How the points are linked:
at | lu vi bo ne tu ze
q189 | q547 . . q250 q648 q900
q604 | . q830 q827 q562 . q213
q711 | q543 . q647 . . q911
q911 | q61 . q892 . . q990
q939 | q881 q895 q506 q100 q732 q859
q892 | q72 . q908 . q911 q156
q539 | q179 q547 . q801 q859 q598
q385 | . q828 . q598 q827 q693
q73 | q506 q869 . q6 q100 q801
q737 | q869 . . . q156 q250
q908 | q900 . . . q892 q737
q523 | q732 q117 q100 q696 . q246
q787 | q246 q711 q495 q543 . q81
q562 | q604 q81 q425 q830 . q732
q6 | q73 q737 . q869 q895 q547
q100 | q939 q154 q73 q895 q523 q301
q81 | q830 q911 q546 q61 . q696
q598 | q385 q585 . q828 q425 q506
q990 | q117 . q156 . . q711
q250 | q189 . . . q647 q908
q425 | q827 q546 q598 q414 q562 q939
q869 | q6 . . q737 q154 q189
q696 | q523 q990 q895 q117 . q787
q966 | q400 q787 q859 q246 . q562
q156 | q154 . q737 . q990 q647
q400 | . q246 q940 q966 . q604
q179 | . q801 . q539 q940 q385
q506 | q693 q6 . q73 q939 q539
q543 | q787 . q648 q711 . q61
q213 | . q523 q881 q732 . q400
q801 | q539 q189 . q547 q301 q828
q940 | . q301 q179 q859 q400 q827
q900 | q585 . . q908 q72 q869
q647 | q648 . q250 . q711 q892
q859 | q940 q495 q539 q301 q966 q425
q72 | q546 . q900 q892 q61 q154
q547 | q801 q250 . q189 q495 q585
q117 | q696 . q154 q990 . q543
q495 | q301 q647 q547 q648 q787 q546
q61 | q81 . q72 q911 . q117
q827 | . q414 q385 q425 q604 q881
q648 | q495 . q189 q647 q543 q72
q301 | q859 q648 q801 q495 q246 q414
q881 | . q100 q693 q939 q213 q940
q585 | q828 q908 . q900 q546 q6
q828 | q598 q900 . q585 q414 q73
q154 | q895 . q869 q156 q117 q648
q693 | . q73 . q506 q881 q179
q414 | q425 q72 q828 q546 q830 q100
q895 | q100 q156 q6 q154 q696 q495
q546 | q414 q892 q585 q72 q81 q895
q246 | q966 q543 q301 q787 . q830
q732 | q213 q696 q939 q523 . q966
q830 | q562 q61 q414 q81 . q523

The rows follow the links: the fewer symbols apart two points are, the more alike their rows tend to be.

Each row is also shifted at random along 8 hidden directions that mean nothing.

Some points, each with a row of numbers:
q73 -> [-9,-10,31,14,1,-2,-2,-4,2,-10,2,-23,-15,-12,-6,1,-9,11,-7,1,4,-14,-4,7,-13,11,29,2,22]
q732 -> [0,-16,-10,3,1,-4,7,-2,-5,-2,-7,3,0,13,4,-4,-14,-12,-9,-19,-7,2,-5,-4,11,0,-8,2,-34]
q562 -> [5,7,-12,0,6,-8,0,1,2,-22,-3,0,11,-3,2,9,-21,-3,0,-16,-1,9,5,1,10,-16,-3,-3,-13]
q911 -> [11,6,-20,-12,-3,1,-10,-6,4,-6,-6,12,14,-10,5,-1,13,-19,9,-10,6,8,15,-19,-5,-2,7,-12,-3]
q189 -> [-3,-26,1,12,2,-1,1,-1,18,3,-18,10,-1,4,7,-4,4,-7,6,-1,-4,4,21,-13,18,23,-6,5,-13]
q801 -> [-8,-3,4,6,21,-11,8,8,14,-6,-1,12,2,17,6,16,5,22,-6,16,-8,5,-3,7,14,-7,-14,4,8]
q859 -> [-4,-3,11,13,15,-14,20,2,4,-3,-1,21,28,23,-5,4,-2,20,-8,-2,-1,15,-11,-5,10,-15,12,-7,14]
q425 -> [-2,-7,6,-6,12,2,-18,16,-6,-6,-6,-13,-6,-18,13,17,-2,-16,-6,13,4,3,-2,4,4,-5,-1,17,-7]
q154 -> [2,-13,12,3,-14,8,-9,-2,-1,-12,-6,-3,-11,-14,10,-19,2,-25,2,-9,6,-7,9,-11,-8,25,15,-3,3]
q506 -> [-12,-3,-34,-6,10,14,5,1,-9,11,-22,-2,0,11,-10,-6,19,1,-1,2,-4,12,-5,-21,-11,-6,22,11,-8]
q895 -> [-1,27,-13,-18,-3,5,-1,-18,1,-26,-7,18,1,9,20,-10,19,-7,12,6,9,3,9,8,-16,-1,-9,-15,27]
q100 -> [-5,-11,11,9,7,-3,5,18,-6,-9,2,-14,-14,9,1,-1,-20,2,-15,7,-8,-7,-25,4,5,-4,6,9,-4]
q711 -> [9,-7,-15,4,-14,5,2,-19,3,13,-8,16,19,4,1,-14,12,-15,5,-17,1,8,20,-20,3,7,1,-11,-14]
q546 -> [4,-20,25,13,-1,-14,-3,17,9,5,-7,-3,8,11,-11,0,-12,1,2,-14,-6,0,-21,-14,17,5,22,-2,2]
q61 -> [12,24,-26,-4,-18,6,-1,-2,-3,6,5,-14,3,-5,-17,-10,-14,0,10,-8,-7,-2,-4,-4,-1,-12,0,-6,-8]
q881 -> [-7,-8,10,-4,6,-3,10,0,-5,-13,1,29,6,11,8,-5,2,-6,0,-15,7,9,-7,0,-3,4,-3,-1,-3]
q213 -> [1,-8,-19,-15,24,-7,-2,1,3,-25,-7,27,13,5,26,8,24,-22,-9,-3,3,15,8,-21,-3,-8,2,-8,-4]
q414 -> [1,16,14,-13,3,1,-14,13,-1,-31,0,4,-4,-12,21,14,-7,-9,3,-5,0,2,-2,18,8,-5,-22,4,11]
q737 -> [-6,-12,9,-4,8,0,1,12,6,-21,1,15,-10,-9,8,-4,6,-5,3,-4,2,2,5,-9,-3,15,2,0,3]
q990 -> [7,1,3,-6,-11,0,3,-12,-5,9,15,10,1,6,-4,-11,11,-3,2,-7,6,-8,-4,-1,-13,4,-2,-14,0]
q908 -> [-3,6,-8,-5,4,0,1,18,3,-4,7,-6,-10,-13,-10,4,-8,9,10,9,-2,0,-2,2,5,-2,-6,10,-4]

In each set, the symbols that take the first to the second take the third to the fourth, perhaps in another order. Give the fourth.
Answer with the point's name.
[2,-17,21,5,1,-4,-1,-8,-11,15,9,-11,2,6,-7,-1,8,0,-18,-8,2,-11,-19,-8,-15,-2,28,-8,5]
to [3,15,-3,-6,-7,10,3,-3,-15,-19,11,-3,-1,-17,2,-5,-2,-6,-7,-14,3,-2,-4,1,-19,-10,8,-7,3]
as [11,9,0,-3,-2,-4,-6,-7,6,-3,14,3,1,-5,13,4,10,-3,-5,12,-1,-7,9,7,-1,-2,-19,-12,9]
to q787

[11,-5,-36,1,7,-14,1,-1,13,6,-15,-2,7,20,-2,2,-17,-7,7,2,-10,5,2,-5,26,-9,-16,-1,-35]
to [6,-12,-14,4,-11,5,-2,-11,-4,21,-5,-17,-10,12,-4,-12,-6,-13,-3,0,-7,-12,-4,-4,1,6,-1,0,-26]
as [6,40,-10,-14,-20,6,0,-4,-8,6,20,-6,-3,-12,-15,-6,-10,11,20,10,10,-4,1,24,-10,-7,-18,-3,8]
to q156

[-3,1,-12,-5,14,-11,-4,3,6,-15,-10,-1,1,-3,14,16,-22,-7,4,14,7,9,11,16,21,-9,-24,14,-19]
to [8,26,2,7,-26,1,6,4,-1,-7,8,-11,0,-9,-24,-14,-36,12,18,-17,0,-5,-4,14,4,0,1,-4,4]
as [-2,0,-9,-5,-7,19,-10,7,-17,5,-15,-2,13,-18,-12,-6,6,-17,4,-19,4,15,-4,-24,-10,-4,30,9,-3]
to q546

[-5,10,-5,-26,2,15,-18,16,-11,30,3,-9,-23,6,-2,12,37,4,7,18,-11,-6,-20,8,-10,-2,-20,11,8]
to [10,-23,3,9,10,-16,5,12,12,1,10,11,4,5,7,6,-5,-3,-12,6,-6,0,0,-10,20,1,-11,-3,-18]
as [-5,2,22,8,7,10,-3,24,7,-36,1,5,-2,-17,6,5,11,8,-8,-12,-11,4,-4,-16,-4,0,22,-4,35]
to q990

[10,13,10,-12,-8,-3,-3,9,-4,3,14,7,-1,14,-1,6,2,3,4,-17,-11,-7,-21,12,6,-8,-26,-9,1]
to [0,22,-9,-12,-6,15,-10,-1,-7,-20,-4,-3,-10,-9,15,-13,16,-14,3,7,4,-3,1,-1,-19,-1,8,-4,23]
as [7,2,22,-17,-3,2,-20,2,-8,-2,5,11,3,1,16,11,24,-15,-3,-22,-2,-2,-11,-2,-8,0,-6,-9,15]
to q100

[4,-17,21,12,12,-25,-16,-2,21,-4,-11,-13,8,-5,7,10,-9,-4,2,20,14,-5,9,-2,9,7,23,-5,18]
to [7,-11,3,-12,-1,4,-19,10,-3,23,-4,-2,-1,-12,2,1,22,-19,5,15,9,1,0,-14,-5,10,10,5,-1]
as [-9,-11,16,-4,10,7,-5,0,1,-9,-5,21,5,-11,16,8,24,-5,-1,-9,5,9,15,-6,-5,11,-2,4,11]
to q801

[-3,12,26,-3,-9,4,-8,2,0,-4,6,-9,-11,-11,-8,3,0,12,11,-12,0,-10,-5,13,-9,8,3,-2,25]
to [-2,2,-11,3,4,5,-3,-5,13,1,-10,4,5,-4,1,-3,22,2,6,13,2,5,19,-13,-7,6,12,-3,20]
as [-9,18,-12,-13,3,7,3,-1,-2,5,4,-4,-17,10,-4,-3,17,14,5,16,-3,-8,-8,14,-13,-3,-10,1,15]
to q900

[-4,-23,29,22,-10,-6,5,-7,1,-16,-8,-11,-9,2,4,-15,-36,-7,-5,-19,3,-8,-2,9,9,20,8,4,-11]
to [-7,8,-7,-6,3,3,8,8,0,-1,5,1,-18,14,-5,-2,6,14,4,7,-10,-5,-16,8,-5,0,-10,3,6]
as [4,-12,-8,7,-15,1,2,-28,3,-10,-21,5,8,7,6,-17,-13,-23,4,-35,1,2,17,-7,3,14,4,-9,-22]
to q895

[-9,-1,-6,23,9,-11,16,-9,13,-12,-4,-14,10,-12,-13,5,-30,22,-4,12,8,4,21,3,7,-4,18,6,1]
to [-6,36,-36,-20,15,-1,17,3,3,-24,-3,29,17,11,-5,8,2,21,19,-9,0,25,2,9,3,-24,-18,-2,3]
as [4,0,15,18,-12,-7,13,-8,8,-9,6,15,15,-4,-4,-11,-15,6,5,-9,9,4,13,-1,5,9,5,-10,10]
to q892

[11,11,-37,2,-3,-8,-7,-18,9,5,-5,-23,10,-18,-10,-1,-16,-9,8,22,13,0,27,-7,-3,-8,14,-6,-8]
to [2,22,3,-13,11,-2,-15,-6,5,-22,-15,16,24,2,10,8,25,-7,10,-8,12,14,2,-9,-13,-12,22,-16,40]
as [8,-8,-2,2,6,-13,6,16,5,-10,13,-4,-9,5,2,0,-14,-2,-11,7,-10,-8,-13,-4,10,-3,-4,-6,-11]
to q939

[-8,9,-7,-5,8,-6,7,-1,0,12,-1,-3,-2,12,-13,11,-10,22,9,5,-2,2,-6,21,9,-7,-18,10,-9]
to [-9,13,0,-1,1,-2,11,2,13,-42,-3,12,-12,2,9,-5,-18,8,10,-12,-4,-1,7,16,7,6,-20,-4,3]
as [6,9,-28,11,-2,-4,13,-11,7,-4,-9,4,16,19,-2,-3,-17,6,-3,-9,-10,8,5,-2,16,-17,-9,-7,-16]
to q61

[11,6,8,-7,-1,-3,-3,4,2,5,20,8,-3,3,11,8,17,1,-9,11,-7,-9,-5,6,0,-6,-23,-10,8]
to [9,-14,29,2,-1,5,-18,18,-5,2,12,-9,-11,-11,17,10,18,-15,-22,3,-12,-14,-12,-8,0,3,-1,-2,9]
as [-6,-3,2,5,3,-1,5,12,5,-5,8,-14,-20,-4,-9,-3,-10,11,-1,14,-4,-10,-8,3,-3,6,8,2,4]
to q6

[-6,-11,9,4,4,0,-8,-2,8,-6,-21,0,5,-2,-3,4,3,-2,9,-20,2,7,7,-12,2,10,21,2,8]
to [-1,12,-2,17,-17,29,-3,18,-16,-8,-6,-24,-1,-18,-9,-12,-15,-2,-13,-13,-16,4,-11,-13,-1,-11,22,10,7]
as [3,1,10,23,9,-12,5,8,14,-11,4,-14,5,-2,1,4,-16,15,-12,28,0,-3,-1,1,11,-11,15,-4,22]
to q696

[-13,7,13,-7,12,-8,16,-1,3,-21,7,26,-2,17,4,6,3,19,4,-13,0,4,-9,18,-4,0,-15,-4,13]
to [10,9,-9,-4,-10,3,-1,-17,3,8,-1,12,13,6,6,-7,20,-7,3,-4,0,0,14,-8,-4,2,-7,-18,8]
as [-11,-14,20,1,-10,5,14,-7,-6,3,-2,27,-2,15,-6,-11,-1,3,11,-40,1,4,-7,7,-2,21,-13,5,-16]
to q787

[4,-1,10,8,-4,-10,5,-14,-2,9,9,-21,-3,8,-9,-2,-14,8,-13,2,-1,-16,-13,8,-10,-6,16,-10,5]
to [6,6,-5,-11,-12,14,-14,14,-4,-5,-19,12,2,4,5,-8,7,-20,17,-29,-10,11,-6,-11,9,5,-6,1,-7]
as [5,15,-24,11,-9,19,-6,26,-3,-18,0,-22,-9,-25,-1,-10,-15,-6,-6,19,-12,2,4,-12,7,-9,6,11,-1]
to q737

